[[147 103 148 152 142 128 146 129 134 128]
 [134 137 137 115 128 136 146 142 111 117]
 [108 125 117 116 119 123 124 153 142 124]
 [141 136 151 142 144 109 150 153 129 136]
 [152 115 148 136 130 148 132 112 102 124]
 [124 152 134 131 102 103 110 144 147 129]]
Indices start at 1.
What is the entry in row 2 and column 1?
Answer: 134
The entry directly above 151 -> 117
What is the entry in the top-right corner?
Answer: 128
What is the entry at row 3, column 1?
Answer: 108
What is the entry directly above 119?
Answer: 128
The entry in row 1 and column 3: 148
The entry in the bottom-left corner is 124
The entry at row 1, column 2: 103
The entry at row 2, column 3 is 137
The entry at row 1, column 1 -> 147
What is the entry in row 2 and column 2?
Answer: 137
What is the entry in the bottom-right corner?
Answer: 129
The entry directly below 108 is 141
